Each row comes from the steps of one walk. Every step used is in the known rows, and no mark comes twice. Write the walk behind each row, first mark first.
Known rows
J -> Q -> F -> A -> E -> M -> G -> L: [  68  -15  257 -195 -184  117 -332    5   75  297  -51  -81  142   87
  -83  119  153 -179  -64  215  -33  -55  -54  149  134 -135   63 -341
   10  -75 -153  354   24 -109 -194  145  287  289 -100   66 -204   46
  192  105  -39   31]
M -> L -> F -> A -> E -> J: [  44    2  276 -130  -43   14   73  261   27 -168   18  -81  277  153
   45    0  -70  186  -56 -108  -65  227 -114  212 -143  -65   27  -44
   73  164  124  249 -185 -121   84 -157  -44   -4   -8   70  292   57
   75 -118   59  -22]
M -> F -> A -> L -> Y -> E: [ 317   81  375   99   13 -210  126 -328  -82  -81  289  -78  129  -26
 -179 -253  132   64 -137  324 -479   39 -350  101 -240  243 -239  -29
  227   11  214  -31  197 -224  -80  -83   38   54 -106   42  -34   40
  204  178 -114   61]
M -> G -> L -> F -> A: [ -84  -12   28  -63    9  138 -116   77  -14   74  320   51  234  -31
 -122   79   16  237 -328 -407  218  122 -238  175   15 -198 -231  -20
   91  218  -76   82  -77  348 -295   -2  130  319   13  118  107  -36
  280 -272  -60  235]
G -> L -> A -> E: [ 124  146  144 -246 -158   80   85  204  -26   33   15   35  130   13
 -148  -94   58  123  -79   47 -214   43 -230  406 -101   57 -178 -143
  186  140   10  262  -84 -149 -143   37   78  207 -155   28  -41   51
  287  288 -160   94]
J -> G -> M -> F -> A -> L -> Y: [ 116  -16   26   64   96 -161   60 -292  169  114  444   99  177 -144
 -120  -47  222  -29  -43  241 -330 -114 -294   87  -71  -21   24  -70
 -201  152  159 -112   61  -16 -207   37  292  337  -42  -30  -27  -50
  -40  -94  -38  420]
Q -> M -> E -> J -> G -> L -> Y: [ 119 -276  192   86 -329 -156  -60 -156  313  163  207   45  142 -223
  -69  150  284 -164   75  313 -247    2 -208  248 -198  136  121 -253
   50   79   -9 -232   24  -15 -140   67  153  297  194   11  -49  110
 -183  -59  -51  308]
Q -> E -> L -> A -> J -> M -> F: [ 233  138  -57 -118   29 -116  -23  161 -159  208  -57 -311  107 -400
  175  223   53 -187  116   47  -74  112  -67  108  -90  117   23 -271
  189  214  -57  257 -398   39 -145 -203  154  136 -168 -134   94   28
  111   97  171  185]
J -> M -> G -> L -> F -> A: [ -38   41  -46  -79   70  131  -82  103   20  116  321   47  224  -38
  -94   86   39  236 -239 -321  212  122 -132  160   72 -202 -237  -57
   47  197  -54  136  -78  327 -306   40  172  353  -50   70   68  -34
  235 -250 -119  271]
E -> M -> G -> L -> A -> J -> Q: [  43  174  -23 -259  -97  206  108    6   49   25  -17  -81 -205 -192
   20  128 -125  -86  209  194 -182  -60  -37  261   77   45  177 -114
  -54  -29  -17  311 -208 -162   68  238  128  118   74 -160    2  165
  390  220 -119  119]
Q -> J -> M -> F -> A -> E: [  10  172  116 -151  272  -54   38  309   30   56   48 -140  262  -48
   -1 -154   20  115  -96   65 -206  223  -85  277 -166  -23 -142 -138
  123  105   16  429 -139 -116  -42 -174  111   86 -372   25   64   14
  237  106  -21  185]
G -> M -> L -> Y -> E -> J -> Q: [ 128  226  265   24 -224 -144  109  -69  245 -169 -211 -213 -143 -122
   24  116   11 -165  106  307 -386  140  -86   34 -171   86  193 -129
 -283 -159   61   25  129 -318  158  121   83  -81  177  -84   26  166
  175  171 -136   85]
Y -> A -> L -> F: [ 105  144   -6  -83   18   74  233 -414 -400  -20   11 -118  -44    3
  -92  179  109   28 -183 -200   37  253 -183 -210  166  112  -79   16
  -44  245 -104  -61  -22   -3 -226  -11  -45  149  -22 -184  157   30
  252 -179   -4 -185]
Y -> M -> F -> A: [   7   58  181  -10  206   12  -79   19  -21   -2  250   11  258  -70
   82 -113  -37    4 -182 -138  -31  150 -371  118 -129 -131 -114 -159
  133  246  -42  135 -276  237 -150 -186  162   78  -26  172  102    9
  179 -136   72  252]
Q -> F -> A -> E -> M: [  39   48  342 -104  488   52   65 -123  -22  137  177   19  239   54
  127 -253   17   90  200  364 -284  123  -71  154  340   94    0 -293
  339  136  -61  417 -298 -269   73  -95   77  -14 -333   37   -9   60
   69    2   32    9]
F -> A -> J -> Q -> M -> G: [-226  -66 -125 -221  -37   69  -99  108  174  193 -107 -321  -36 -156
   56  185  -12  -85   83  252 -206 -180 -256  -72  271   73   43  -79
  174 -112  -82  451  214  -33   67  -22   98   93  -72 -134   79   -1
  123  -55  120   36]
E -> J -> Q -> F -> A -> L -> M -> G: [ -75 -175  136 -120  -57  -31 -166 -106  243  110  -78 -290  -11  101
  -73  113  214  -78 -209  159 -169 -111 -222 -170  279  -24   74  -12
 -340  -25  -51  288  234  -80   48  -37  177  112  -60 -116   66  -60
   56    7   24 -178]
Q -> F -> A -> L: [  56   14   38 -120  409    8  103 -490  -48  100  306  -14  177  -67
  -49  -19  -13  176 -243   76 -265  116 -106  -45  318   13  -27 -104
  -26  111   35  -24   63 -134 -240   69  255  214 -151 -125   24 -105
  254   45  201   65]
Q -> M -> J -> G -> L -> Y -> E: [ 259  -32  340   29 -392 -212   29 -175   23  -28   26  -73  112  -69
 -110 -141  212    7   -1  516 -357    6 -357   89 -262  413 -185 -162
  263  -96  124  -49  232 -213  -39  -14   25   82   49   46  -27  112
   72  214 -173  126]
J -> G -> M -> E: [  70   18   49   83  -73 -309  299 -150  324 -222 -322 -275 -147 -460
  132  283  299  -62   49  256 -366  328 -113 -222 -246  602 -120 -278
   63  -72  -21 -175  130  -99  -26  117   99  153   96  -47  171   76
 -134 -104 -186  300]
L -> Y -> M -> F -> A -> E -> J: [ 116  -33  317  -99   49   10  100  216  108 -149  134    5  266  212
   77 -161  -50  107   27  102 -180   97 -167  229 -233  -40   29  -99
   54  144  204  221 -177 -127  126 -172  -23  -57    5  149  230  110
  -28  -34   -1   23]
F -> A -> E -> J -> M -> L -> Y: [ 147  -30  263  128  -14 -218  -38   46  284  120  218  -35  299  -78
 -142  -72  217  -94  109  126 -352   37 -344  354 -109 -205    5 -185
   -1  204   67  157  -93 -106 -129 -104  249  116 -114   24  -73  -49
 -104 -152  -55  280]
Y -> E -> L -> F -> A -> J: [ 151   85  164 -183  198   -3  274    7 -249 -166  383  -62  148 -128
  -57  -55  -94  333   15  -12  -70  118 -249  190 -188  171 -123   -9
  495  277  224  315 -395  -18   89 -158  -99   74  -43  -19  314   69
  321  -41   18  265]
F -> A -> L -> M -> E -> J -> Q: [ -51   34  115   30   66    4  245 -285  386 -169  -57 -187 -204 -146
   57  270 -108 -134  -24   89 -380  273  143   57   64  171  195  -11
 -306 -109  -64 -117   58 -207  162  205  -10    6  154 -204  136  174
  177  115   -7  -25]
L -> F -> A -> J: [  41   76   21 -228  200   82  235  121 -137 -177  381  -14  124 -164
  -27  -11  -68  309    1 -157    0  148 -221  218 -228   30 -103   -7
  395  340  149  245 -361   97   51 -130  -69  121   21  -44  286   85
  313 -110  -25  332]
E -> M -> L -> A: [  81    0  133   45 -153   65  -40   29  -59  130  -31   11  130 -159
   89  -60  -49   53   28 -102  -86   34 -488  270  243  -17  -32 -142
  210  217 -121  127 -335   99 -245  -26  259  104   30   55   81  -46
  122 -121   86    2]
J -> Q -> L -> F -> A -> E -> M -> G: [-121    1  138 -176  157  114 -151   74  -23  217  -65 -246  140   93
   83  -51   45  -18   63  157 -110 -114 -225   -6  485  -18  -30 -136
  -23   -7  -94  677 -142 -127  -10  -24   74   29 -298   45   12  -58
  131 -174    2 -147]
E -> M -> F -> A: [ -17   51  117    1  267   53 -104   44  -39  123  243  -15  288 -127
  112  -40  -74   31 -110 -115  -24  134 -241  183    7 -109  -69 -177
  233  201  -74  156 -302  172 -141 -164  197  131  -99   99  131   -2
  163 -139  166  257]
G -> L -> F -> A -> J -> Q -> E -> M: [ -36  -37  135  -17  336  122  105 -265   83  116  243   16  -56 -192
  226  104 -135 -117  222   94 -143  215  204  135  254  247  152 -136
  368   16 -183   86 -251  -37    6   78  -97  203  -49 -111  -20  227
  131 -109   83   78]
L -> M -> F -> A -> J -> Q -> E: [-133    1   -3  -67  156 -127   88  -60  319  -65  111 -252 -199 -476
   94  247  -53 -169  -40 -119 -327  328   67  214 -188  249   89   29
  219    4 -149  -21  -43   16   80  -92 -111  167   18 -233   44  159
  209  131  116  234]
Y -> L -> A -> E: [  62   59  171 -253  -62  109  194   70 -102   14  -78  -73  135  -32
  -61 -162  118  165  -80    0 -309   72 -413  373   26   44 -125 -160
  176  276   49  299 -122 -162 -118  -96   97   59 -233   23   91 -118
  192  105  -59  -24]
A -> E -> M -> G: [  -2 -121  186 -222  140   89   -9   18  -90  198 -288 -207  114  130
   54  -51  105 -101  129  301 -183 -187 -207 -101  336  257  -35 -244
   93  -69  -44  600   66 -312   31  -11   95   44 -302    4   13  -27
  115 -106  -22 -220]
L -> A -> E -> M -> J: [ -22   -1    4 -118   -5  211  224   30  -66   15 -424  -76  155  117
  167 -105 -159  108   87   83 -102    1 -239    1  311  422 -234 -171
  103  -33  -70  222  -74 -178  -26   53   27 -143 -114   -2  290   32
  153   -8   31 -155]
G -> L -> Y -> A: [ 271  111   24  -83 -306  -42  202 -167 -122   64 -196  -65  -86   13
 -306   80  223  -54  -71   46 -163  121 -498  200 -379   90 -104 -240
  239    3   63 -102  152 -139 -266    5  251  192  153  -75   94   44
   -8  106  -83  131]
F -> A -> E -> J -> M -> G -> L: [ 170  -31   67 -274 -262   96 -148  215   80  217 -137  -65  186  160
 -103  199  141  -86  -87  130   46  -88   14  114  -78  -37  -29 -313
  -32  -98   29  323  163 -100 -239  179  249  412  -67   16  -94   39
  146   93 -111  117]
L -> Y -> A -> J -> G: [ 195  -10  -54 -421 -172 -126  297  -40 -225 -164  -40  -22  -18 -280
    5   -6  194  153  266  433 -146   73 -278  184 -359  397  172 -181
   25  117  314  257 -375 -294  113  -31  219  229   67 -167  297   28
    8   61 -125  362]

Write each row's walk
[ 112  137  128  -51   18  -31  -71  -45 -171  107 -158 -310  -49 -274
  238  194    8 -387  154   94 -147  244  -67   54 -128  145  176 -237
  309   80 -189  177 -335  -60   -2 -224   37   20  -60 -110   86  168
   69   36  229   -6]
Y -> A -> J -> Q -> E -> M -> F
[ -32   96   96 -172  153   52    9  299   34   75  121  -67  230   90
  -98 -114   67  225 -143  -37  -30  163  -40  240  -26  -69 -210  -49
   73   87    3  461  -41  -20 -115  -51   63  209 -337   56   37   13
  251  -43 -166  102]
Q -> J -> M -> G -> L -> F -> A -> E
[  54   29  313 -148  257  104   41  -99 -106  112  259  154  249  107
  120 -154   46   23  222  343 -105   99   24  182  242  119   78 -228
  208  161  -45  405 -407 -183   38    2   28  208 -266   46  -12  124
   75  -88  -74   97]
J -> G -> L -> F -> A -> E -> M
[  73 -235  274  119   26 -118  163 -171  353 -188  -16 -233   28  -49
  112  174   72   92 -146   28 -259  347  -28  -34  -44  234   24  -80
   66   56   16 -215   30  -58  102  -74  -40  -43  182  -44  326  106
 -152  -57  117 -140]
Q -> F -> A -> L -> M -> E -> J
[ 188   -4  102 -323 -490   55  -20  -50 -167   72 -343   38  131   59
   -2  157  158 -134   37  330   50   80  -89  100 -161  313   98 -362
  -65  -75   -6  149 -141 -238 -162  179  244  351   52  -38   66   97
   86  159  -69  155]
Y -> A -> E -> M -> J -> G -> L
[  51  -51  190 -222 -123  117   33  319   37  -96    3  -54  243  245
    0   34  -52  215 -102  -76   33   94  -39  190 -139  -43  -26  -52
   33   60  160  278  -40  -90   37  -54  -23  106    9   95  263   72
   97  -66  -19  -44]
M -> G -> L -> F -> A -> E -> J
[  29  -43   37 -214  131  133   88  133  -66  -58  395  -17  102  -93
   27   48  -70  208   51 -109   56   83  -93  225 -146   58  -60   -5
  519  205  111  308 -301  142   -5  -84  -65  261   -3   -9  213  117
  194 -172   16  255]
Q -> E -> M -> G -> L -> F -> A -> J
[ -60  -11  200   88  306  -47  -32 -134  400  -59  364  -53  105 -218
   23 -145   -6  281 -102   -6 -251  293 -209  284   93 -203 -108 -122
   30  106    2  -23 -157  127  -58  -41  272  -83   53  134  110  -28
   21  -86  -26  196]
L -> Y -> M -> E -> J -> Q -> F -> A
[ -71   68   78    3  -60  -61  -79  160   59 -112  265   20  262 -116
   50   62   52  257 -155 -262  156  246 -280   97  -80 -201  -52    5
  -36  270   40   96 -274  301 -141 -114  182  240   80  114  266  -53
   43 -405  -20  364]
E -> J -> G -> M -> L -> F -> A
[ -96  -75  -78 -166 -145  -18  -28  -45   59  289 -232 -392  -97 -127
  -39  226   65 -192  173  381 -276 -244 -378  -90  282  162  102 -127
  199 -142  -48  454  186 -167   52  -55  133   47  -77 -177  115  -25
  -13  -29  175  -55]
E -> L -> Y -> A -> J -> Q -> M -> G
[   4   74  183  -25   92  -61 -110 -387  171   89 -116 -247   -2 -233
   43  -43  138  -38  -45  234 -296  184 -207  -57  370  -60   21 -269
 -363   58 -199    2  -26 -151  -83   23  302 -252  -15  -62  -58  -42
  167  135   21  -98]
A -> L -> Y -> M -> J -> Q -> F
[ -76  -33  -65  -19  116  132  -78  158   30  156  241   16  210  -50
  -36   39   -3  289 -293 -341  273  169 -109  129   57 -159 -204  -37
   18  128  -79  110  -49  359 -322   26  178  319  -44   85  122  -14
  263 -296  -73  212]
Q -> J -> M -> G -> L -> F -> A
